Below is a small trained network, with its code and all its weights. Each question gives an input and a target symbol and asks what happens when units are switched off, that is, made to give their printed mean instead of their output.

import numpy as np


def w(rows, s, z=0):
    codes = np.array(rows[::2]) - 128.0
    scale = np.full(codes.shape[1], s)
    scale[-1] = z or s
    return codes * scale


def f(y):
    return np.maximum(y, 0)


def softmax(a):
    e = np.exp(a - a.max(-1, keepdims=True))
    return e / e.sum(-1, keepdims=True)


def log_softmax(a):
    a = a - a.max(-1, keepdims=True)
    return a - np.log(np.exp(a).sum(-1, keepdims=True))


def net(x, mask):
    ids = ['αβηξσφψω'.index(c) for c in x.split()]
    T = len(ids)
    res = E[ids] + P[:T]
    u = 0
    for l in range(2):
        q, k, v = (res @ M[l].T for M in (Q, K, V))
        z = softmax(np.where(np.tri(T) > 0, q @ k.T / 3**0.5, -1e9)) @ v
        res = res + np.where(mask[u], z, O[l][:, -1]) @ O[l][:, :-1]
        u += 1
        y = f(res @ A[l][:, :-1].T + A[l][:, -1])
        res = res + np.where(mask[u : u + 12], y, B[l][:, -1]) @ B[l][:, :-1]
        u += 12
    return log_softmax(res[-1] @ U[:, :-1].T + U[:, -1])


Q, K, V, O, A, B = {}, {}, {}, {}, {}, {}
E = w([
[93,177,120,142,50,158,128,203,203,105],'α',
[122,239,135,27,163,102,215,189,122,69],'β',
[219,116,143,97,103,122,28,143,131,59],'η',
[238,113,28,104,46,1,169,126,163,112],'ξ',
[142,39,141,167,170,124,81,135,120,216],'σ',
[107,98,169,142,102,226,38,157,158,181],'φ',
[83,96,173,220,148,94,133,88,136,31],'ψ',
[147,170,154,178,102,166,217,141,137,209],'ω',
],0.0086)
P = w([
[92,158,172,141,160,109,97,125,78,147],'0',
[135,182,60,176,182,149,100,53,125,136],'1',
[142,205,103,161,176,100,64,71,142,175],'2',
[145,113,101,122,174,145,137,84,159,114],'3',
[72,115,172,111,56,73,93,107,36,155],'4',
[86,122,148,67,75,109,123,5,129,166],'5',
[155,77,183,120,86,121,182,184,75,137],'6',
[185,116,85,81,171,167,155,73,214,136],'7',
[128,119,254,82,77,31,127,136,156,184],'8',
[197,139,135,147,148,96,189,219,153,118],'9',
[169,119,183,111,49,83,177,209,60,105],'10',
[208,127,138,100,167,113,177,141,245,134],'11',
],0.0066)
Q[0] = w([
[95,118,56,139,93,173,131,94,54,116],'L0H1',
[65,118,154,82,58,105,123,87,70,146],'L0H1',
[146,83,137,167,91,120,156,253,32,105],'L0H1',
],0.031)
K[0] = w([
[150,163,45,201,197,141,90,208,134,115],'L0H1',
[118,226,35,159,180,141,70,39,154,143],'L0H1',
[156,27,38,101,178,251,204,135,175,68],'L0H1',
],0.023)
V[0] = w([
[38,120,151,168,114,170,2,150,158,208],'L0H1',
[149,14,67,113,200,28,51,114,97,124],'L0H1',
[167,91,115,208,155,161,218,27,121,254],'L0H1',
],0.0094)
O[0] = w([
[155,122,143,186,121,125,175,254,56,99,201],'L0H1',
[87,123,86,170,186,29,90,170,180,125,1],'L0H1',
[174,95,84,132,216,185,187,139,229,124,106],'L0H1',
],0.0079,0.0049)
A[0] = w([
[84,119,208,186,184,152,166,31,87,52,38],'L0N1',
[87,64,113,121,160,108,137,132,85,158,2],'L0N2',
[91,144,111,211,190,157,129,95,57,213,67],'L0N3',
[49,163,185,106,255,204,107,161,63,127,119],'L0N4',
[131,126,97,147,219,136,110,167,166,138,55],'L0N5',
[83,165,147,220,81,150,164,93,179,79,136],'L0N6',
[190,76,135,96,170,115,56,111,123,90,45],'L0N7',
[116,144,111,129,160,113,96,69,202,131,29],'L0N8',
[109,59,144,121,196,152,52,94,45,104,107],'L0N9',
[125,150,139,108,118,149,61,48,136,150,140],'L0N10',
[167,30,116,144,225,111,119,85,7,208,29],'L0N11',
[93,136,148,219,139,91,103,73,159,199,43],'L0N12',
],0.009,0.0034)
B[0] = w([
[101,39,188,139,141,118,162,119,119,134,161],'L0N1',
[115,140,117,121,128,144,161,150,118,99,137],'L0N2',
[175,91,140,141,132,160,135,76,138,124,181],'L0N3',
[73,159,92,114,110,150,146,63,158,118,186],'L0N4',
[105,80,188,113,111,134,138,107,96,80,209],'L0N5',
[125,119,165,166,104,126,146,148,146,121,252],'L0N6',
[156,150,168,150,117,148,148,112,137,118,152],'L0N7',
[127,195,181,151,126,140,169,118,128,83,152],'L0N8',
[142,136,206,138,113,104,104,114,150,132,177],'L0N9',
[90,92,96,108,93,146,106,156,150,113,226],'L0N10',
[148,253,182,150,130,73,87,138,173,165,185],'L0N11',
[99,133,89,143,117,148,167,79,119,122,173],'L0N12',
],0.015,0.0035)
Q[1] = w([
[113,127,104,129,138,113,102,134,122,172],'L1H1',
[139,177,183,155,1,104,174,131,233,76],'L1H1',
[167,83,102,132,93,92,117,118,139,146],'L1H1',
],0.018)
K[1] = w([
[139,132,149,146,122,153,112,115,126,119],'L1H1',
[184,155,111,4,108,50,178,151,137,81],'L1H1',
[142,122,112,154,106,117,128,108,134,106],'L1H1',
],0.019)
V[1] = w([
[190,61,107,236,1,87,132,106,197,148],'L1H1',
[151,129,27,102,108,4,235,32,77,128],'L1H1',
[59,140,121,203,105,135,166,132,163,161],'L1H1',
],0.008)
O[1] = w([
[129,110,54,220,157,84,78,113,187,213,196],'L1H1',
[182,157,249,128,41,48,162,125,254,145,255],'L1H1',
[95,153,154,175,179,156,134,159,146,125,97],'L1H1',
],0.0048,0.00038)
A[1] = w([
[52,155,88,118,88,142,72,129,178,52,1],'L1N1',
[177,158,146,113,180,96,109,214,195,150,30],'L1N2',
[161,60,76,108,171,127,126,127,135,121,22],'L1N3',
[52,177,126,58,227,150,118,89,151,73,61],'L1N4',
[200,108,34,124,183,157,71,80,55,69,144],'L1N5',
[129,148,28,171,122,132,168,236,136,132,186],'L1N6',
[160,116,53,153,198,107,241,84,20,207,106],'L1N7',
[180,77,147,182,229,133,35,153,60,249,71],'L1N8',
[1,131,82,194,240,178,121,130,185,183,76],'L1N9',
[55,185,155,184,109,13,89,156,57,44,117],'L1N10',
[71,116,54,202,104,225,157,165,106,116,87],'L1N11',
[127,29,72,144,129,169,28,106,71,140,177],'L1N12',
],0.0076,0.0028)
B[1] = w([
[129,198,100,158,152,166,119,210,93,153,187],'L1N1',
[134,124,57,224,196,208,102,125,26,143,168],'L1N2',
[149,131,100,150,155,107,75,104,88,124,139],'L1N3',
[134,117,228,144,136,108,74,71,133,155,156],'L1N4',
[129,97,73,93,2,44,208,116,71,198,158],'L1N5',
[57,152,103,172,101,158,52,118,162,184,203],'L1N6',
[164,180,13,168,188,121,156,229,68,127,174],'L1N7',
[109,197,210,102,91,132,191,108,240,46,179],'L1N8',
[41,144,66,222,126,149,143,115,230,142,194],'L1N9',
[155,154,44,75,144,44,88,190,80,115,253],'L1N10',
[133,38,179,62,99,229,111,200,109,128,252],'L1N11',
[218,77,108,74,204,110,155,107,70,160,190],'L1N12',
],0.0085,0.0065)
U = w([
[60,64,124,77,93,191,1,116,132,162,57],'α',
[131,171,116,167,121,174,165,225,96,146,41],'β',
[176,106,30,105,131,16,104,108,122,168,91],'η',
[67,240,128,82,169,120,183,80,133,55,35],'ξ',
[196,151,210,87,93,148,124,147,45,96,254],'σ',
[168,113,139,130,162,228,204,76,127,182,143],'φ',
[74,25,159,189,235,74,135,133,90,44,66],'ψ',
[176,127,143,204,131,87,81,110,176,176,233],'ω',
],0.0041,0.003)

Each question gives the input, a string of symbols that net reads in full, and the target symbol t.
The units are the heads (3 rows each of Q, K, V and O) and the neurons (one row each of A and B). Each row of codes is followed by its name. A weight is (code - 128) times the scale printed after its matrix; where a second scale follows, it is the last column's (O, A, B and U).
mask holds one flag per unit, layer by layer, with each layer's heads first. A switched-off unit (its flag False) gives its mean, the last column of its rows in O or B, instead of its output. The means were averaged over made-up inputs and are rounded, as every weight is.
A unit's drop is (log p(t) with every unit on - log p(t) with that unit switched off) / (log p(t) with every unit on - log p(t) with every unit switched off).
The circuit of an input: a set's keep is (log p(t) with only the set's units on - log p(t) with every unit switched off) / (log p(t) with every unit on - log p(t) with every unit switched off). Starting from the 12 units with the biggest drops (on a tie, the unit counted first), units are removed one at a time, each time the one whose removal leaves the highest keep (on an exact tie, the one counted first), for as long as the keep stays at least 0.8.
units of the circuit, in order: the units of the circuit, biggest drop first
unit that matters most: the unit with the biggest drop
top k neurons: the k neurons with the biggest drops, biggest first
top k neurons in layer l: the k neurons of layer l with the biggest drops, biggest first
drop when u is switched off: that unit's drop, to one decimal
input ω ξ η ω α, target ξ: units of the circuit, in order : (L0H1; L0N8)
input α ψ η α α α β η σ φ, target α: units of the circuit, in order : (L0H1)
input α α ω β ω ξ α η ψ, target ξ: top 2 neurons : (L0N8; L0N12)
input σ ξ η η α ψ α, target η: top 2 neurons : (L1N10; L1N11)
input σ ω ψ φ, target ψ: top 2 neurons in layer 0 : (L0N5; L0N10)
input α α η ω α φ η α σ, target β: units of the circuit, in order : (L0H1; L1N7; L1H1)
input ξ σ ω β, target ξ: top 2 neurons : (L0N8; L1N11)
input α α η σ σ σ, target η: units of the circuit, in order : (L0H1; L1N10)
input φ σ η ω, target β: units of the circuit, in order : (L1N7; L0H1; L1H1)
input α φ α ω ω ω φ ψ α ω, target β: units of the circuit, in order : (L1N7; L1H1; L0H1)
input α α φ σ α α α ω ω ξ σ, target φ: top 2 neurons : (L1N2; L1N10)
input ψ α α α α α ω ω σ σ ω σ, target ψ: units of the circuit, in order : (L0H1; L0N5)
input ω α φ α ξ α, target ω: top 2 neurons in layer 1 : (L1N6; L1N11)
input ω ω β ξ ξ ψ φ, target ω: unit that matters most : L1H1
input η α α α, target η: top 2 neurons in layer 1 : (L1N10; L1N12)
input β σ α ω η, target ψ: units of the circuit, in order : (L0H1; L0N5)
input β σ ω ω ω α, target φ: top 2 neurons : (L1N10; L0N10)
input α ω η, target η: top 2 neurons in layer 1 : (L1N5; L1N12)
input σ α ψ, target ψ: top 2 neurons : (L0N5; L0N1)
input ω ω α α, target α: top 2 neurons : (L1N11; L1N6)
input α α ω ω ω β, target φ: units of the circuit, in order : (L0H1)
input ω α α η φ β ψ σ α σ β α, target σ: top 2 neurons in layer 1 : (L1N9; L1N6)
input η α η α η η α ω η α ξ σ, target η: top 2 neurons in layer 1 : (L1N10; L1N11)
input ω ω φ β η ω σ ξ η, target φ: top 2 neurons : (L1N2; L1N10)
input ω α σ σ ψ α ψ ω ω φ α η, target φ: top 2 neurons : (L1N10; L0N7)
input ω α α α σ β ω φ, target ψ: top 2 neurons in layer 0 : (L0N5; L0N11)
input ω α ω α σ α φ ω, target ψ: drop when L0N8 is switched off : 0.0
input ξ σ β α α, target ψ: drop when L0N10 is switched off : 0.1
input ω ψ σ β α ξ, target ω: drop when L1N11 is switched off : 0.1
